In the rows, zero is written as 128.
Each row is followed by its class.
[119 124 126 133  38 130 118 172 157 113 105 145 120 176 115 126  92 115
 125 110 128  96 124  93  91 203 123 177 114 133 159  66 104 155 133 130
 110 182  84 104 154 154 139] => (21)
[132 149 107 144 225 171 154 128 165  94 186 129 122 123 132 115 179 170
 114  79  65 133 136 157 122 175 151 153 189 114 137 104  84 137 143 115
 182  96 139  85  69 115  57] => (129)
[127  83  99 175  52 113 152 154 164  90 130 118 169 126 105  96  85 148
 138 104 106  88 109 111 134 196 101 177 116 158 164 103 125 133  96 172
  91 153 118 108 144 125 123] => (25)
[138 113 125 169 107 112 107  88 155 154 123 140  98 150 134 122 126 129
 131 107 122 112 159  46  86 141 142 102 144 100  78 160 130 129 147 112
 178 164  99 121 124 157 142] => (139)
[109 117 123 111 195 146 166  69 169  69 140  82 134 148 130 133 140 163
 101 142 100 127 114 154 125 110 134 160 165 152 172 146  76 103 208 136
 150 125 194  81 117  87  85] => (61)
[ 72 126 137 125  37 119  99 185 144 158  99 125 117 137 111 123 124 138
 118 144 141 125 129 117  90 146 128 155 113 107 144  86 129 137 111 133
  70 170  88 150 135 155 177] => (147)
[115  95 144 168  72 128 160  65 158 115 131 131 164  82 112 143 176 159
 131 117 134 148 172  80  40 123 111 142 134 101  70 161 115 126 146 115
 113 138 101  98 141 158 165] => (61)
[128 112 164 109 187 126 129 201 143 121 169 100 136  97 126 121 125 155
 119  95 164 158 100 116 191 135 136 160 175 105 135 113 118 111  98 116
  81 130 120 143  99 115  94] => (25)
[142 126 118 137  47 119 107 136 160 115  86 167 147 156 142 115 113 103
 108 109 132 119 115  96 121 135 127 186 146  95 171 103 134 140 126 131
 111 155 102 134 157 123 124] => (104)
[117 156 113 148 200 187 130 119 150 135 140  95 133 107 138  92 152 141
 112 133  85 117 141 119 139 138 132 141 168 106 166  98  96 154 129 114
 207 124 186 121  87 112  80] => (129)
[107 116 148 110 185 145 150 119 163  74 127 122 148 138 131 127 148 159
 117 118  83 134 173 164 107 157 180 148 186 114 164 129  67 133 168 107
 179 124 138  77 102 113  76] => (61)
[106 106 117 134  66 110 137 181 165  91  82 146 161  95  90 115 102 112
 163 133 122 126 123 126 108 193 112 203 140 140 169  66 112 135 130 141
  66 162 111 128 140 153 155] => (21)
[170 109 114 163  53 130 149  72 164 116  88 131 141  76 135 132 131 137
 158 138 108 100 166  59  61 144 118 129 148 122 107 127 127 128 179 151
 147 174  90  78 151 173 159] => (104)
[ 94 104 131 136  21 118 103 164 169  93 103 117 132 136 109 106 144  67
 122 121  91 119 147 110 133 149 166 145 143 104 152  89  95 121 111 161
  92 166  87 116 167 134 125] => (96)
[102 156 103 163 198 162 154 103 152 102 134 129 146 209 125 128 127 181
 138 110  99 161 122 118 127 171 152 110 137 142 142 174 111 157 164 114
 180 119 140 111 106 103  62] => (139)
[182  78 150 164  84 106 157  56 162 131 101 138 163  70 100 152 132 138
 140 134 130 119 172  55  87 151  89 141 156 134  96 147 133 125 194 133
 135 179  78 115 164 162 161] => (104)
[ 76 101 132 149  78 130 121 136 171 123 105 106 162 110 108 143 150  77
 140  51  86 135 173 135  91 147 130 166 128 132 187  63 110 167 108 145
  73 166 108 123 131 138 125] => (147)
[ 77 125 123 138 132 142 171 156 181 165 181 109 129 104 139 150 146 207
  97  61 146 157  92 120 142 136 142 168  98 120 131  91 121 139 109 128
  95 128 146 128  76 130 118] => (147)
[112 143 159 142 173 175 146  88 152 111 117 150 171 157 115 138 104 158
 114 121 125 128 144 140 120 157 122 106 148 141 175 138 112 146 171 125
 161 132 125  88 122 117  69] => (104)
[ 94 104 126 150  63 153 112 166 156 104 103  99 110 106 137 114 112 153
 136 115 102 120 143  90  64 154  76 192 144 128 190  68  98 147 127 133
  69 192  74 122 138 166 143] => (25)
[114  99 159 127 116 115 166 131 165  83 134 152  79  66 113 131 157 180
 150 138 138 159 120 145 142  95 159 140 143 114 120 105 104  74 128 106
  80 133 154 113 117 132 149] => (61)
[100 128 129 132 162 132 103 185 147 174 166 122 132 114 117 124 131 147
 113  86 120 149 114 122 169 155 142 151 105 126 148  68 120 122  92  91
  95 147 117 143  89 142 112] => (139)
[130 144 127 151 158 151 144 114 145  91 147 144 114 164 121  96 125 161
 113 130  92  98 127 111 138 156 125 116 194 112 142 124  80 109 160 120
 182 135 148 121 120 114  91] => (96)
[142 111 120 143  93 139 133 159 193 110 129 121 119  89  72 126 116 164
 151 119 105 104 116  97 137 167 101 194 139 119 173  91 136 124 112 151
  48 146 112 137 123 148 121] => (129)
[ 86 117 123 144  40 146  92 148 128 111 103 140 180 168 120 111 110  80
 114 121 112 124 144 121 108 169 127 163  99 108 154  87 124 148  82 122
  92 154  72 106 150 161 138] => (21)
[106 170 100 135 184 138 136 101 147  98 140 106 134 193 125 147 147 129
 115 120  71 136 151 150  88 176 179 112 160 111 136 128 110 139 161 156
 210 136  94  93 107 101  76] => (104)
[ 73 121 142 161 182 141 141 105 143  77 132 120 166 169 130 125 132 133
 113  82 105 126 126 165 117 151 139 133 188 127 166 128 103 150 163 142
 152 135 136 108 112 113  86] => (147)
[ 87 174 127 127 139 192  92 125 164 134 135  81 133 139 109 102 156 137
 102 106  79 129 154 140 141 158 122 135 159 114 159  91  88 114 151 107
 133 157 135  96 113 118 101] => (96)
[ 92  62 139 126  70 118 103  96 150 118 128 115 120 118 112 142 143 111
 122 109 112 119 168  86  52 125 116 142 165 109  86 178 134 139 185 150
 138 165  59  95 143 186 182] => (25)
[ 45 146 112 132 192 160 117 124 118  96 138 107 160 226 120 138 127 133
 107  99  93 134 137 159  96 178 173 109 125 138 156 146 126 145 160 120
 191 133  87  88 112 108  44] => (139)
[125  71 132 152  64 100 168  92 173 129 109 123 137 125 100 133 140 128
 133 120 144 136 156  64  52 135 122 141 116 111  80 167 130 130 154 136
 142 161  98  91 183 188 185] => (61)
[103  87 146 149  71 152 108  85 147 151 114 115 153  97 129 147 145 159
 104 117 143 128 132  58  78  93 117 117 110  99 111 147 139 132 146 120
 118 163  90 132 140 142 132] => (139)
[118  91 145 143 136 138 159 119 179 123 160 109 139  70 117 111 137 225
  87 112 135 150 123 130 155 140 123 174 132  72 122 105 111  62  99 118
  70 142 121 111 126 153 136] => (61)
[ 93 132 127 115 180 165 123  87 155  89 142 119 136 130 134 135 163 122
 107  98  82 138 147 126 125 116 144 151 183 114 126 154  91 129 184 132
 153 114 127 111 112 113  77] => (96)
[132 131 116 116 174 120 147 146 154 158 169 108  96 114 110 115 105 165
 112 103 117 123 151 105 137 141  88 180 137 124 128 102 105 107 159 104
 116 134 136 135  84 148 125] => (139)
[ 86 158 125 137 184 181  97 110 139 123 133  97 129 179 138 122 138 133
 111 120  87 125 163 139 104 177 155 134 171  93 159 104  94 148 141 125
 179 135 120  77  78 120  78] => (25)
[ 93 107 116 163  32 151 139 150 181  91 111 152 152 147 139  88  90 130
 132  93 122  91 109 116 110 173  68 208 135 136 175  88 116 157 130 163
  73 131 122  91 142 147 137] => (21)
[ 66 122 144 143 111 130 146 132 131 121 143 118  85 149  78 149 126 189
 113 158 155 178 122 138 147 113 112 146  61 130 109 110 147  80 120  90
  66 139  79 129 107 139 133] => (139)
[ 70 123 133 142 182 160 122 119 159 172 177  67 147 108 127 132 130 186
 104  92 126 146 129 139 144 143 100 155 133 116 165 109 129 117 101 117
 109 135 152 128  62 127 120] => (25)
[120  69 134 153  92 106 165  80 153 120  96 163 161 131 101 133 135 134
 120 120 164 115 121 100  86 145 108 152 167 107  91 152 161 131 162 138
 190 124 129 100 127 129 154] => (21)
[100 147 107 128 172 165 133  90 150 115 104 105 119 133 117  92 168 107
 119 125  86 148 159 122 156 139 115 170 196 111 121 143 110 130 192 138
 186 124 164 117 135  93 101] => (96)
[ 81 126 147 105 120 122 144 163 156  85 150 130 100  50 104 131 126 191
 139 135 138 135 117 146 132 118 140 183 123 105 125  90 110  80 139 102
  49 141 129 137 114 141 140] => (61)
[ 94 102 172 126 138 139 128 149 158 157 154  99 126  77  84 137 139 177
 146 149 109 152 167 109 189 153 130 167 130 129 122 120 138 132 126 108
  80 140 114 118  87 161 146] => (61)
[ 79 114 124 114 132 151 141 186 117 146 184  80 136  89 128 131 161 180
  94 110 140 152 110 143 146 140 135 169  91 111 109  71 130 114  71 118
 119 129 102 117  97 120 125] => (25)
[125 106 109 147  49 113  86 161 165 118  96 143 111 126 124  83 111 100
 130  82 113 104 138  97 135 159 104 215 172 100 153  89 131 114 141 135
  65 170 106 115 140 158 155] => (139)
[128  63 150 146 146 111 131  84 156 139  88 133 155 129 139 127 125 109
 100  96 144 131 158  76  87 116 132 139 166  94 106 166 121 145 147 130
 175 162 105 131 161 170 150] => (147)
[118  86 128 141  88 112 153  99 173 110  84 133 110 153 116 146 154 120
 128  99 141 141 149  78  44 112 111 167 140 100  80 148 140 147 162 142
 141 142  67 108 165 154 156] => (147)
[115  95 146 150  82 143  94  72 139 101 105 112 140 115 110 146 122 151
 133 107 123 112 147  84  48 134 127 106 158  72 110 156 133 133 173 118
 141 195  61 112 157 188 159] => (25)
[ 93  58 151 160  55 127 128 100 173 125  96  89 199  96  99 131 154 101
 118 104 143 104 172  66  78 119 115 149 125 110  84 138 148 140 116 147
 138 159  81  89 157 146 163] => (147)
[163  59 128 180  44 123 159  36 181  86  85 148 140 119 116 122 103 150
 132 127 118 104 150  25  67 143  91 129 162 107 100 168 127 117 203 124
 153 189  82  83 167 186 149] => (21)
[154 181 100 148 140 172 170 124 141  95 131 133 131 133 109  83 162 173
 146 115  73 162 148 119 149 170 131 107 170  85 117 117  90 115 162  93
 156 131 130 116 141 123  80] => (96)
[147  92 119 161  54 140 147  76 178 161  97 127 208 128 103 130 150 116
 112 113 146 121 143  34  72 142 106 122 134 106 113 156 144 146 164 135
 187 176 115  96 185 151 167] => (104)
[ 89 166 113 152 219 190 113  90 146 106 126  88 108 161 126 119 148 138
 120 173  83 131 160 136 114 179 164 133 151 119 132 134  99 129 137 150
 177 124 124  88 101 119  75] => (129)
[104 134 132  95 122 134 145 161 164 161 164 136 127  99  87 122 125 165
 123  94 122 122 140 130 171 146 161 175  90  55 126  74 133 125 114  76
 137 122 152 129 106 153 132] => (61)
[124 160 113 114 177 158 100 146 139  88 109 141 117 171 176  91 116 140
 113  97 108 108 118 137 128 169 168 150 192 112 153 131  92 130 186 132
 159 130 127  99 128  82  38] => (139)
[146  81 159 154 106 136 121  85 165 120 109 131 109  81 116 137 151 130
 123 133 130  97 184  59  47 137 110 152 146 112  66 148 121 141 150 118
 169 149  55 101 148 170 141] => (129)
[ 89 127 135 134 125 134 136 138 171 164 167 143  88 113 107 138 158 175
 101  97 126 156 116 114 148 127 114 161 104 104  96 103 137 113 108 102
 112 112 101 153  99 130 121] => (96)
[128 107 111 134  52 119 110 158 134 130 114 143 169 124 125  93  87 136
 141 114 110 112 143 125 127 191 122 169 132  85 156 118 137 132 118 131
  63 141  77 124 140 179 132] => (25)
[137  89 133 157  70 105 179  80 181  97 109 126 182  82 106 150 133 120
 139 103 138 131 173  58  81 120 103 173 150 120  91 167 152 144 176 145
 137 132  80  89 125 144 124] => (104)
[132  78 131 162  55 112 153  96 159 133  94 144 155 107 125 146 131 122
 134  79 131 141 143  69  66 140 114 140 143 114 115 141 139 181 138 139
 156 160 103 131 142 153 149] => (21)
[ 98 119 129 128  49 121 131 178 166 112 136 141 160 106 102 113 109 140
 142 118 105  86 124 140 119 164 145 173  88 116 159  67 118 144  98 130
  84 124 119 109 126 141 125] => (61)
[117 129 112 169  10 139 117 157 130 136  76 132 143 174  84 109 110 140
 160 168 143 116 101 105 141 184 125 122  77 166 145 118 151 142 101 171
  77 160 126 123 179 105 152] => (139)
[ 89 108 103 173  19 131 124 119 183 105 100 120 138 146 142  98  97 151
 113 105 111 112 108 120 103 192  94 191 129 127 169  94 124 132 149 155
  83 177  99 102 146 148 140] => (21)
[ 68 113 124 144  45 130 149 187 187  77 106 158 137 136 122 125 117 148
 144  77 104 105 139 124  39 179 124 182  99 149 171  56  84 158 137 110
  86 163  67 106 146 154 121] => (147)
[134  92 135 147  39 118 142  71 158 129 115 107 144 118  78 141 169  80
 123 134 130 113 181  44  58 106  99 129 111 108  41 155 119 130 149 138
 160 145  78 110 182 155 180] => (96)
[123  86 128 144 119 104 133  96 158 106  78 141 132 111 112 117 120 123
 138  97 129 120 172  77  49 120 118 140 159  86  95 159 133 129 173 105
 186 160  83 135 160 156 138] => (139)
[ 88 115 130 116 148 149 133 134 130 134 136 115 137 120 107 148 115 138
  95 108 138 158 123 113 132 119 121 164 112 102 146  87 138 116  96 101
 115 153 112 126  98 156 122] => (21)
[ 90 110 109 118 168 128 133 168 151 164 162  90 140 164 137 132 114 176
  96  87 143 146 100 115 150 141 134 175  95 122 154 123 131 121  93 107
 132 140 126 156 111 137 126] => (139)
[ 90 105 118 143  68 123 139 189 178 120  81 146 147 115 127  99 123 119
 136  97 125 124 127 118  99 174 132 201 135 114 158  68 110 161 131 149
  93 153 107 116 150 161 145] => (147)
[132  76 134 120  91 116 158  71 186 104  96 159 153 104 107 159 153 154
 127 114 136 115 143  86  43 128 164 152 122 101  81 170 121 138 174 128
 173 128 114  92 162 133 137] => (61)
[ 86 142 116 119 196 139 122 140 133  68 131 111 110 147 131 105 134 122
 133 141  96 115 143 134  85 142 129 159 222 124 131 140  93 139 193 135
 199 124 138  99  86 106 103] => (25)
[135 142 147 142  52 145  84 112 174 135  87 123 115 139 155 133 110 151
 134  99 123  99 146 125 126 157 106 178 156 117 207  86 132 128 128 126
  71 174 106 126 126 112 127] => (104)
[102  89 165 168 100 144 122  76 187 123  91  91 190 115  69 159 146 100
 147  79 121 126 165  81  60 114  96 132 118 103 118 109 141 178 164 101
 136 172  71  93 149 195 159] => (147)
[ 74 146 124 138 164 193 127 114 161 105 131 105 102 102 137 112 161 166
 110 127  75 131 145 136 107 139 147 148 145 101 148 108  99 167 174 114
 201 136 126 114 108 125  77] => (129)
[108 126 144 155   7 135 123 165 170 104  96 156 153 123 136 108 122 131
 140  85 124 129 136 136 106 151 107 149 139 144 194  89 128 142 118 123
  64 161  89 102 145 132 124] => (104)
[ 84 136 121 132 107 152 149 130 155 132 141 104 114 136 144 114 140 146
 136 103 123 149 138 144 147 145 125 163 117  91 140  86 119 126 120 112
 127 130 142 118 111 136 142] => (21)
